Here is a tiny trained network, its code and every weight. The questions are about switching its units off for an input and a target symbol, where a switched-off unit gives its printed mean instead of its output.

import numpy as np


def w(rows, s, z=0):
    codes = np.array(rows[::2]) - 128.0
    scale = np.full(codes.shape[1], s)
    scale[-1] = z or s
    return codes * scale


def f(y):
    return np.maximum(y, 0)


def softmax(a):
    e = np.exp(a - a.max(-1, keepdims=True))
    return e / e.sum(-1, keepdims=True)


def log_softmax(a):
    a = a - a.max(-1, keepdims=True)
    return a - np.log(np.exp(a).sum(-1, keepdims=True))


def net(x, mask):
    ids = ['αβγδεζηθλξστψω'.index(c) for c in x.split()]
    T = len(ids)
    res = E[ids] + P[:T]
    u = 0
    for l in range(2):
        q, k, v = (res @ M[l].T for M in (Q, K, V))
        z = softmax(np.where(np.tri(T) > 0, q @ k.T / 3**0.5, -1e9)) @ v
        res = res + np.where(mask[u], z, O[l][:, -1]) @ O[l][:, :-1]
        u += 1
        y = f(res @ A[l][:, :-1].T + A[l][:, -1])
        res = res + np.where(mask[u : u + 8], y, B[l][:, -1]) @ B[l][:, :-1]
        u += 8
    return log_softmax(res[-1] @ U[:, :-1].T + U[:, -1])


Q, K, V, O, A, B = {}, {}, {}, {}, {}, {}
E = w([
[130,81,252,82,42,80,133],'α',
[128,168,158,78,119,79,103],'β',
[104,194,128,76,73,34,126],'γ',
[130,241,107,53,138,41,109],'δ',
[136,141,182,94,134,110,87],'ε',
[77,136,215,119,170,162,137],'ζ',
[164,98,159,192,78,123,48],'η',
[189,239,114,106,27,167,79],'θ',
[162,133,196,139,125,150,53],'λ',
[228,140,202,108,221,126,119],'ξ',
[114,199,172,134,223,102,202],'σ',
[52,156,100,191,156,127,180],'τ',
[175,155,112,183,178,76,168],'ψ',
[163,191,143,159,215,147,66],'ω',
],0.019)
P = w([
[47,113,183,95,114,91,152],'0',
[60,118,182,120,111,95,172],'1',
[86,131,181,157,107,91,177],'2',
[112,155,166,157,110,105,179],'3',
[139,186,158,174,113,103,175],'4',
[157,209,132,171,131,113,174],'5',
[175,227,119,170,141,125,170],'6',
[185,248,86,159,158,147,183],'7',
[191,255,87,148,172,157,185],'8',
[196,249,82,135,165,164,195],'9',
],0.0068)
Q[0] = w([
[143,249,225,231,116,93,124],'L0H0',
[105,83,139,144,194,147,108],'L0H0',
[147,96,99,96,133,182,179],'L0H0',
],0.011)
K[0] = w([
[160,206,81,209,145,247,144],'L0H0',
[104,88,151,184,254,63,62],'L0H0',
[1,21,74,61,69,57,97],'L0H0',
],0.0072)
V[0] = w([
[98,173,124,109,107,254,83],'L0H0',
[131,58,144,78,50,92,148],'L0H0',
[210,109,173,166,179,159,131],'L0H0',
],0.0097)
O[0] = w([
[109,251,119,130,55,200,137,144],'L0H0',
[133,180,154,147,163,121,50,2],'L0H0',
[82,75,76,44,221,237,179,186],'L0H0',
],0.011,0.0058)
A[0] = w([
[184,118,103,171,183,133,157,255],'L0N0',
[141,96,197,160,75,193,169,200],'L0N1',
[228,110,117,157,115,108,47,177],'L0N2',
[82,185,156,113,180,124,209,208],'L0N3',
[86,104,111,175,84,108,166,201],'L0N4',
[64,107,163,168,93,104,119,194],'L0N5',
[133,143,119,2,125,26,132,226],'L0N6',
[68,122,184,55,118,135,96,251],'L0N7',
],0.0093,0.0036)
B[0] = w([
[70,234,66,86,137,136,144,187],'L0N0',
[139,136,116,130,193,196,5,213],'L0N1',
[119,183,2,163,195,144,118,154],'L0N2',
[78,102,158,183,94,119,171,251],'L0N3',
[169,80,71,150,127,200,147,162],'L0N4',
[144,18,150,125,177,167,136,169],'L0N5',
[102,105,171,176,207,245,79,195],'L0N6',
[141,99,122,153,175,89,67,199],'L0N7',
],0.0077,0.013)
Q[1] = w([
[146,112,144,122,75,46,182],'L1H0',
[129,81,45,115,159,167,144],'L1H0',
[136,175,96,213,254,133,108],'L1H0',
],0.0073)
K[1] = w([
[101,2,164,169,236,19,103],'L1H0',
[179,147,145,119,109,95,209],'L1H0',
[128,167,41,106,52,137,192],'L1H0',
],0.0061)
V[1] = w([
[22,72,21,255,134,155,168],'L1H0',
[185,112,16,59,58,79,95],'L1H0',
[175,52,56,111,138,198,104],'L1H0',
],0.0066)
O[1] = w([
[142,68,118,143,44,51,131,248],'L1H0',
[29,179,56,142,125,110,152,36],'L1H0',
[70,139,134,105,123,162,6,150],'L1H0',
],0.012,0.013)
A[1] = w([
[178,106,185,74,148,150,148,186],'L1N0',
[234,215,42,17,113,150,118,146],'L1N1',
[182,166,186,129,19,121,64,149],'L1N2',
[74,140,229,79,162,122,148,176],'L1N3',
[174,222,125,134,125,116,211,106],'L1N4',
[130,167,181,64,87,150,122,254],'L1N5',
[136,194,118,3,181,197,28,125],'L1N6',
[194,3,150,147,178,61,115,99],'L1N7',
],0.0074,0.0064)
B[1] = w([
[178,64,93,104,95,129,170,175],'L1N0',
[87,54,34,143,171,62,130,151],'L1N1',
[106,159,205,240,148,69,183,173],'L1N2',
[111,125,182,93,124,65,51,159],'L1N3',
[154,53,174,47,56,56,121,154],'L1N4',
[84,32,164,199,149,142,101,155],'L1N5',
[190,154,167,80,117,174,57,171],'L1N6',
[77,254,65,97,141,113,192,253],'L1N7',
],0.008,0.028)
U = w([
[163,194,150,56,125,103,101,41],'α',
[156,193,162,77,82,128,115,75],'β',
[42,160,141,175,229,150,145,3],'γ',
[202,144,67,183,187,185,140,196],'δ',
[184,151,141,90,122,138,111,135],'ε',
[160,56,223,154,153,109,156,121],'ζ',
[87,44,106,164,127,54,3,179],'η',
[112,224,145,46,25,142,91,95],'θ',
[184,86,177,140,98,194,91,145],'λ',
[152,56,132,7,140,107,89,98],'ξ',
[231,176,142,52,43,130,155,173],'σ',
[101,199,153,185,34,147,139,69],'τ',
[63,128,63,45,140,71,115,166],'ψ',
[124,19,94,160,99,230,166,166],'ω',
],0.0064,0.0047)

Each question gives the input, a string of symbols that net reads in full, and the target symbol t.
The units are the heads (3 rows each of Q, K, V and O) and the neurons (one row each of A and B). Each row of codes is followed by its name. A weight is (code - 128) times the scale printed after its matrix; where a second scale follows, it is the last column's (O, A, B and U).
mask holds one flag per unit, layer by layer, with each layer's heads first. A switched-off unit (its flag False) gives its mean, the last column of its rows in O or B, instead of its output. The means were averaged over made-up inputs and are rounded, as every weight is.
A unit's drop is (log p(t) with every unit on - log p(t) with that unit switched off) / (log p(t) with every unit on - log p(t) with every unit switched off).
The circuit of an input: a set's keep is (log p(t) with only the set's units on - log p(t) with every unit switched off) / (log p(t) with every unit on - log p(t) with every unit switched off). Starting from the 12 units with the biggest drops (on a tie, the unit counted first), units are removed one at a time, each time the one whose removal leaves the highest keep (on an exact tie, the one counted first), for as long as the keep stays at least 0.8.
circuit, biggest first: the units of the circuit, biggest drop first
most important unit: the unit with the biggest drop
k most important neurons: the k neurons with the biggest drops, biggest first
k most important neurons of layer l: the k neurons of layer l with the biggest drops, biggest first
input ξ δ σ ε σ γ, target σ: 3 most important neurons => (L1N7; L0N6; L0N3)
input γ γ ζ ζ σ ζ τ ω λ, target ω: circuit, biggest first => (L0H0)
input γ θ ζ ζ ξ ξ ζ ζ σ, target ζ: 3 most important neurons => (L1N7; L0N1; L0N3)
input α δ ξ η η, target ξ: circuit, biggest first => (L0H0; L1N2)
input α ω τ, target ω: circuit, biggest first => (L0N4; L0H0)
input τ τ δ ε, target τ: 4 most important neurons => (L1N7; L0N6; L1N2; L0N4)
input τ η α α ε δ ζ, target ζ: 3 most important neurons => (L0N5; L0N6; L1N2)
input τ η α ψ β ψ τ, target ψ: circuit, biggest first => (L0H0; L1H0; L1N7)
input ζ ξ α ζ, target ξ: circuit, biggest first => (L0H0; L1N2; L1N3)
input η θ γ α ζ ζ ψ α ζ, target γ: 2 most important neurons => (L0N3; L1N0)
input δ γ α, target δ: 3 most important neurons => (L1N7; L0N2; L0N5)
input ψ δ η σ, target σ: 2 most important neurons => (L1N7; L0N6)
input τ ζ α ζ ξ γ η γ ψ σ, target ψ: circuit, biggest first => (L0H0; L0N0)
input ψ ψ η β, target ψ: circuit, biggest first => (L1N7; L0H0)
input α ζ σ δ α ζ α α, target ζ: most important neuron => (L1N2)
input ζ ε ζ λ ζ, target λ: circuit, biggest first => (L1H0; L0N1; L1N7; L0H0)
input η γ θ δ, target θ: 3 most important neurons => (L0N6; L0N3; L1N4)
input θ ψ ζ ξ ε η ζ α, target λ: 3 most important neurons => (L1N7; L0N1; L0N3)
input ζ ζ ε θ β ω η, target δ: 2 most important neurons of layer 0 => (L0N1; L0N3)
input θ η τ ψ, target σ: most important unit => L0N1
input α ζ ζ ψ η δ θ δ, target θ: 3 most important neurons => (L0N6; L1N4; L0N3)
input σ τ θ η λ ζ ε η, target δ: circuit, biggest first => (L1H0; L0N2; L0H0)
input ζ ζ ζ ψ σ σ ζ τ, target τ: 3 most important neurons => (L0N3; L1N7; L1N0)
input λ ω α δ ζ θ η δ σ, target ζ: 3 most important neurons => (L1N7; L0N3; L0N1)
input β α η η ζ α θ γ α, target λ: 4 most important neurons => (L1N7; L0N1; L1N6; L1N5)
input δ θ γ, target τ: 2 most important neurons => (L0N2; L0N1)
input ζ η ζ β δ ζ, target ζ: 2 most important neurons of layer 0 => (L0N6; L0N5)
input ζ γ δ η ζ, target η: 3 most important neurons of layer 0 => (L0N7; L0N6; L0N2)
input ω α η τ ξ δ η τ ξ ζ, target τ: 4 most important neurons of layer 0 => (L0N4; L0N1; L0N3; L0N7)
